Below is a small trained network, with its code and all its weights. Each question gives an input and a class and asks what happens when units are switched off, that is, made to give their printed mean instead of their output.

import numpy as np


def w(rows, s, z=0):
    codes = np.array(rows[::2]) - 128.0
    scale = np.full(codes.shape[1], s)
    scale[-1] = z or s
    return codes * scale


def norm(h):
    return h / np.sqrt((h * h).mean(-1, keepdims=True) + 1e-5)


def f(y):
    return np.maximum(y, 0)


def log_softmax(a):
    a = a - a.max(-1, keepdims=True)
    return a - np.log(np.exp(a).sum(-1, keepdims=True))


def net(x, mask):
    res = np.array(x, float).reshape(1, 8) / 4 @ E
    u = 0
    for l in range(4):
        y = f(norm(res) @ A[l][:, :-1].T + A[l][:, -1])
        res = res + np.where(mask[u : u + 13], y, B[l][:, -1]) @ B[l][:, :-1]
        u += 13
    return log_softmax(norm(res)[-1] @ U[:, :-1].T + U[:, -1])


A, B = {}, {}
E = w([
[128,125,128,125,124,129,130,127,127,129,130],'x0',
[95,89,125,76,102,164,51,179,250,178,124],'x1',
[132,136,133,123,120,142,129,121,128,132,120],'x2',
[125,134,159,133,52,50,136,145,127,112,26],'x3',
[127,128,126,130,130,127,127,130,127,126,128],'x4',
[129,131,128,129,128,132,129,128,130,127,124],'x5',
[131,128,130,126,126,130,126,124,128,133,127],'x6',
[111,93,21,74,144,102,107,64,129,122,76],'x7',
],0.015)
A[0] = w([
[140,156,135,108,142,121,142,121,131,102,122,101],'0.n1',
[140,157,123,175,191,192,168,46,38,114,159,151],'0.n2',
[144,98,105,119,159,107,176,130,91,120,171,59],'0.n3',
[128,95,65,103,175,183,135,72,132,128,173,105],'0.n4',
[142,158,167,166,165,106,178,77,23,106,133,212],'0.n5',
[131,132,63,159,144,110,159,52,45,119,106,64],'0.n6',
[137,122,132,120,162,182,141,134,117,136,205,191],'0.n7',
[111,135,88,125,144,181,114,120,140,125,173,105],'0.n8',
[118,119,3,91,137,125,117,63,128,126,115,69],'0.n9',
[115,121,190,138,83,92,148,164,134,109,77,54],'0.n10',
[126,116,22,86,109,86,137,88,134,118,74,2],'0.n11',
[140,117,69,109,155,139,123,78,140,125,136,94],'0.n12',
[132,153,147,161,142,97,165,74,36,100,97,73],'0.n13',
],0.014,0.0034)
B[0] = w([
[104,109,129,143,155,103,145,135,110,126,150,141],'0.n1',
[90,225,153,146,66,82,35,142,114,72,123,246],'0.n2',
[58,178,137,115,113,132,117,96,91,96,139,169],'0.n3',
[140,131,82,102,95,117,142,187,121,156,187,201],'0.n4',
[101,79,5,185,63,178,123,113,108,137,110,252],'0.n5',
[133,188,221,19,200,31,128,120,157,148,164,218],'0.n6',
[134,131,197,148,130,161,138,42,188,114,96,201],'0.n7',
[149,107,96,158,207,158,183,125,141,154,145,175],'0.n8',
[159,112,49,86,139,115,74,186,45,124,159,216],'0.n9',
[130,161,102,102,108,79,114,178,81,161,185,194],'0.n10',
[123,158,172,195,81,144,149,27,212,96,51,211],'0.n11',
[125,107,100,84,143,131,131,179,121,126,154,176],'0.n12',
[203,42,139,129,182,188,228,137,153,150,129,225],'0.n13',
],0.019,0.016)
A[1] = w([
[125,156,238,121,166,103,137,154,196,181,173,95],'1.n1',
[111,126,151,173,108,143,78,160,116,117,128,39],'1.n2',
[129,141,192,95,156,95,112,168,111,113,145,71],'1.n3',
[168,126,212,89,194,102,163,106,176,117,121,59],'1.n4',
[162,165,164,144,192,147,142,130,144,135,93,78],'1.n5',
[118,70,86,171,130,141,153,178,98,144,124,27],'1.n6',
[137,103,141,190,129,164,184,84,194,114,152,36],'1.n7',
[68,115,140,148,102,121,42,106,137,107,51,165],'1.n8',
[134,72,211,144,197,195,123,84,147,117,131,61],'1.n9',
[179,149,190,179,81,126,122,94,182,147,123,128],'1.n10',
[151,68,133,167,116,139,171,114,46,178,148,7],'1.n11',
[65,133,167,155,125,182,147,70,186,102,151,90],'1.n12',
[97,74,133,107,144,94,157,53,153,99,3,87],'1.n13',
],0.019,0.0022)
B[1] = w([
[163,143,180,89,103,142,138,235,119,120,163,238],'1.n1',
[126,152,200,138,151,94,192,60,152,194,103,174],'1.n2',
[72,163,192,150,129,148,136,78,99,155,179,176],'1.n3',
[146,162,225,109,202,115,221,116,39,101,178,201],'1.n4',
[197,131,154,64,42,137,148,132,132,129,118,163],'1.n5',
[153,202,56,47,90,138,190,118,115,106,83,198],'1.n6',
[138,147,179,108,211,98,46,146,123,56,204,217],'1.n7',
[39,165,113,148,75,150,70,177,170,114,134,220],'1.n8',
[104,103,106,63,86,112,190,246,165,33,192,189],'1.n9',
[89,140,37,97,149,128,154,70,106,142,116,252],'1.n10',
[117,165,37,158,123,58,169,248,124,59,48,190],'1.n11',
[156,109,183,163,81,175,113,145,167,64,95,227],'1.n12',
[194,81,192,179,138,30,88,61,228,126,108,234],'1.n13',
],0.016,0.011)
A[2] = w([
[196,85,182,164,164,105,203,41,97,163,130,84],'2.n1',
[144,72,14,157,147,186,157,171,79,192,124,73],'2.n2',
[127,35,13,122,139,148,82,104,231,174,139,136],'2.n3',
[230,56,120,83,148,219,106,147,103,98,144,78],'2.n4',
[91,115,137,125,154,135,92,92,71,127,148,45],'2.n5',
[75,112,85,156,136,138,16,144,130,147,163,56],'2.n6',
[104,65,112,183,97,136,85,112,195,122,23,61],'2.n7',
[165,92,131,129,211,117,133,57,156,121,94,125],'2.n8',
[79,128,73,63,176,190,107,98,69,155,137,124],'2.n9',
[57,123,135,189,100,222,96,60,154,55,83,5],'2.n10',
[145,103,137,98,158,87,46,104,151,151,135,79],'2.n11',
[101,138,145,76,208,138,158,117,105,183,177,71],'2.n12',
[103,101,122,103,128,195,140,150,140,254,139,49],'2.n13',
],0.017,0.0027)
B[2] = w([
[133,95,191,72,153,23,176,32,128,137,33,194],'2.n1',
[71,161,124,82,188,165,248,101,92,198,58,236],'2.n2',
[98,176,120,180,165,213,109,41,204,194,174,238],'2.n3',
[134,106,214,114,134,205,221,182,154,149,220,208],'2.n4',
[174,107,44,100,132,133,66,176,166,124,83,149],'2.n5',
[135,88,197,111,117,75,222,117,106,100,77,213],'2.n6',
[142,191,136,143,83,176,84,146,102,18,199,225],'2.n7',
[179,69,206,139,192,68,133,168,159,96,151,187],'2.n8',
[161,184,116,100,177,101,94,66,121,172,148,199],'2.n9',
[118,81,118,161,139,83,47,87,239,180,110,255],'2.n10',
[94,145,96,208,77,166,188,158,87,70,105,189],'2.n11',
[120,162,75,173,44,122,90,117,115,112,78,196],'2.n12',
[150,112,65,102,146,15,56,85,138,250,122,174],'2.n13',
],0.018,0.0098)
A[3] = w([
[109,172,198,85,133,157,154,122,97,115,114,116],'3.n1',
[93,106,101,59,164,146,27,105,11,83,139,40],'3.n2',
[66,89,141,159,64,113,83,168,81,189,152,54],'3.n3',
[183,58,170,154,166,97,136,105,82,102,77,62],'3.n4',
[98,116,148,180,153,92,97,156,159,72,88,80],'3.n5',
[103,71,111,134,213,197,167,49,109,249,130,4],'3.n6',
[103,79,41,107,146,158,172,155,58,143,69,6],'3.n7',
[172,132,143,135,114,135,97,113,209,141,161,130],'3.n8',
[135,154,179,134,117,131,75,112,169,140,91,170],'3.n9',
[150,155,132,202,115,108,92,90,154,192,109,74],'3.n10',
[98,187,104,154,148,191,143,164,95,145,136,99],'3.n11',
[161,125,165,146,85,132,55,165,80,234,114,40],'3.n12',
[59,56,112,219,67,185,16,83,194,87,104,78],'3.n13',
],0.018,0.0027)
B[3] = w([
[146,34,41,166,147,168,66,147,170,120,128,164],'3.n1',
[190,140,130,96,156,116,52,141,88,111,145,157],'3.n2',
[136,89,159,101,126,151,79,146,151,170,84,161],'3.n3',
[132,21,180,127,147,148,108,87,81,138,116,161],'3.n4',
[97,122,99,113,151,144,130,49,180,178,117,179],'3.n5',
[114,122,104,113,251,184,111,93,211,244,165,175],'3.n6',
[117,69,105,171,44,191,166,155,9,134,144,176],'3.n7',
[84,134,147,147,90,140,166,138,45,126,102,192],'3.n8',
[162,128,89,193,148,120,141,142,103,148,109,189],'3.n9',
[106,131,128,134,126,179,165,162,141,47,165,189],'3.n10',
[129,88,159,105,162,84,126,80,130,121,69,171],'3.n11',
[69,95,149,124,99,86,77,164,171,170,70,163],'3.n12',
[116,197,144,252,97,175,85,78,141,91,130,252],'3.n13',
],0.024,0.019)
U = w([
[81,195,139,251,79,160,73,78,177,82,136,250],'0',
[105,99,53,137,75,124,235,167,22,145,60,107],'1',
[172,225,71,42,147,42,8,113,66,102,187,37],'2',
[172,36,215,112,182,19,169,50,136,98,88,115],'3',
[150,88,221,83,136,179,161,235,188,55,236,87],'4',
[66,94,182,97,63,69,33,231,166,238,78,53],'5',
[106,138,83,77,233,188,154,92,177,255,176,114],'6',
],0.012,0.0024)

Each question gives the input, the list of numbers given to net, and the class t.
The units are the neurons (one row each of A and B). Each row of codes is followed by its name. A weight is (code - 128) times the scale printed after its matrix; where a second scale follows, it is the last column's (A, B and U).
mask holds one flag per neuron, layer by layer. A switched-off neuron (its flag False) gives its mean, the last column of its row in B, instead of its output. The means were averaged over made-up inputs and are rounded, as every weight is.
A unit's drop is (log p(t) with every unit on - log p(t) with that unit switched off) / (log p(t) with every unit on - log p(t) with every unit switched off).
The circuit of an input: a set's keep is (log p(t) with only the set's units on - log p(t) with every unit switched off) / (log p(t) with every unit on - log p(t) with every unit switched off). Starting from the 12 units with the biggest drops (on a tie, the unit counted first), units are removed one at a time, each time the one whose removal leaves the highest keep (on an exact tie, the one counted first), for as long as the keep stays at least 0.8.
units of the circuit, in order: the units of the circuit, biggest drop first
most important unit: the unit with the biggest drop
top k neurons: the k neurons with the biggest drops, biggest first
k most important neurons of layer l: the k neurons of layer l with the biggest drops, biggest first
drop when u is switched off: that unit's drop, to one decimal
input [3,1,-8,-6,-4,2,-8,6], class 6: most important unit => 0.n8
input [-2,3,-7,4,-6,3,-1,-3], class 5: top 2 neurons => 0.n5, 0.n13
input [7,6,3,-1,0,6,-4,-7], class 4: 2 most important neurons of layer 0 => 0.n5, 0.n2
input [8,3,5,0,-6,-8,1,-5], class 4: top 4 neurons => 0.n5, 0.n9, 0.n2, 0.n4
input [-8,-5,-1,4,2,4,6,0], class 1: top 2 neurons => 0.n7, 0.n5
input [3,6,-2,2,2,-8,-4,0], class 5: top 3 neurons => 0.n11, 0.n13, 0.n5
input [8,8,7,0,-3,5,-2,-6], class 4: top 3 neurons => 0.n5, 0.n9, 0.n2
input [-3,3,2,-1,4,2,-2,-8], class 4: top 2 neurons => 0.n5, 0.n2
input [2,-1,-4,6,-3,-6,0,1], class 3: 2 most important neurons of layer 0 => 0.n9, 0.n11
input [5,-1,-8,-1,7,4,5,7], class 2: top 2 neurons => 0.n9, 0.n6
input [-5,-5,3,0,7,3,2,8], class 2: top 3 neurons => 0.n9, 0.n6, 0.n7
input [-8,-5,0,7,-4,-6,1,1], class 3: top 4 neurons => 0.n9, 0.n6, 0.n4, 1.n13
input [-2,-4,5,-4,3,5,-7,6], class 2: top 2 neurons => 0.n6, 0.n2
input [6,-2,-2,8,7,5,-2,-1], class 1: most important unit => 0.n10
input [0,-6,-6,2,-2,1,5,3], class 3: top 2 neurons => 0.n6, 0.n13
input [4,-8,2,6,2,2,-4,6], class 3: top 2 neurons => 0.n13, 0.n6
input [-1,-3,-4,-1,-8,3,-4,2], class 2: top 2 neurons => 0.n2, 0.n6
input [8,2,-3,2,2,2,-7,-5], class 5: top 2 neurons => 0.n5, 0.n13
input [4,0,-1,7,-1,5,7,4], class 3: top 2 neurons => 0.n2, 0.n5
input [4,0,-3,0,-4,4,6,2], class 2: units of the circuit, in order => 0.n9
input [2,-5,7,2,3,-2,-1,-2], class 1: 2 most important neurons of layer 0 => 0.n13, 0.n5
input [3,5,6,4,8,0,-6,-1], class 5: 2 most important neurons of layer 0 => 0.n5, 0.n13
input [-3,-6,-2,6,-6,-6,-5,5], class 3: drop when 0.n13 is switched off => 0.2
input [6,8,6,-3,-6,6,0,-3], class 4: drop when 0.n5 is switched off => 0.3
input [1,2,6,-7,2,-2,-7,5], class 6: drop when 1.n4 is switched off => 0.0
input [8,2,-2,-7,-7,-4,-8,-4], class 4: drop when 0.n5 is switched off => 0.5
input [-3,8,-7,-2,4,-4,-3,-4], class 4: most important unit => 0.n5
